<217>: [ 14   2 -22  -1 -10  -2  -2   0   9 -43   6  -6 -14  21 -24 -20   0  -4
 -13  -3   5  13  36   6  -6  -4  30   2   2  -1  31  -1  33  -1 -40  10
  -3   6  11   5   5  -2  11 -27 -38   0  -6   9   7  15  27  -1  -8  -2
  -1 -36]
<144>: [ 23 -14  10   2  76   2   7   4  10 -49   5  -4   8  -1 -36  -6  -6   6
  37  32   0 -15  -5   2   5  10 -29  20  -5  -1  -9  -9  -3  -1   9  39
  -3 -27  11 -14 -15   0   2   0  51  -5  -8 -15  -2  -7  17   3  -3  -2
  -3 -41]
<45>: [-10 -10  29   1  45  11   9   1   5  45   2  -2   5  -9 -36  -1 -13   3
  37  20  -6 -11   1   5   6   2 -29  10  -2   2 -18  -5 -14  -5  44  39
   0 -27  39 -20  10   2   1  11  43  -6  -2 -17  -5  -9  24   3  -1   0
  -6  -4]
<136>: [-28   4  -8  -4 -78   2  -4 -14  -4   1   2   0 -19  34 -24 -12  -4  -9
 -29 -52   2  12  14  -7 -15  -9  27  -6   2  -1  18  12   7   2 -33 -28
  -3  -3 -17   0 -12  -2  -1 -13 -50   0   4  12   4  16  24   0 -10   4
  -4 -68]
<171>: [ 21   4 -12   3  57  -1   7   9  19  40   2 -10  -5 -14 -15  15   4   5
  20  16   1   6  41  14 -13  -1  22   6   2   0  11  -7  24  -4   2  31
   0  10  58   5  32   0  25  -4 -18   0   1   3   2   0 -12   1   0 -11
   3  64]
<60>: [-19  -9  -8  -4 -53  -7  -2 -16  -6 -32  -3   6 -11  38  10  13   1  10
  -5 -52   4  -4   1 -14 -24  -1  -8   6   0  -5   9 -27  -3 -14  -9  -9
  -1  39 -15  -3   0  11  -3   2 -30   4   9   6   1  10 -29   3  -2   2
  -3 -46]
<54>: [  25  -12  -10   -2    2  -11   -6   -3   -9 -116   -3    8    8   21
   60   -9    5    6    1   28    5   -7  -13  -10   13    6  -21    4
    9   -3    9    1   -8    6  -47  -28    5    6  -58   14  -39   -1
  -16  -11   18    4   -5    1    3    4  -22   -2    4    4   -1   -9]
which: [ 23 -14  10   2  76   2   7   4  10 -49   5  -4   8  -1 -36  -6  -6   6
  37  32   0 -15  -5   2   5  10 -29  20  -5  -1  -9  -9  -3  -1   9  39
  -3 -27  11 -14 -15   0   2   0  51  -5  -8 -15  -2  -7  17   3  -3  -2
  -3 -41] => <144>
which: [ 14   2 -22  -1 -10  -2  -2   0   9 -43   6  -6 -14  21 -24 -20   0  -4
 -13  -3   5  13  36   6  -6  -4  30   2   2  -1  31  -1  33  -1 -40  10
  -3   6  11   5   5  -2  11 -27 -38   0  -6   9   7  15  27  -1  -8  -2
  -1 -36] => <217>
rev: [  0 -15 -14  11 -27  -3  39   9  -1  -3  -9  -9] => <144>
gone <60>: [ 10  -3  -9 -16 -27  38  39 -11  11   0  -2  -3   9  -9  -1   9   4  -5
  -3   0  -8   3  -1  10   1  -8   2   6 -53 -46  10  -4 -32  -3 -52 -30
   1  -4   1 -19   6  -7  -6  -3 -24   4 -15   2  -5  -9 -14   6  13  -2
 -14] => [-29]

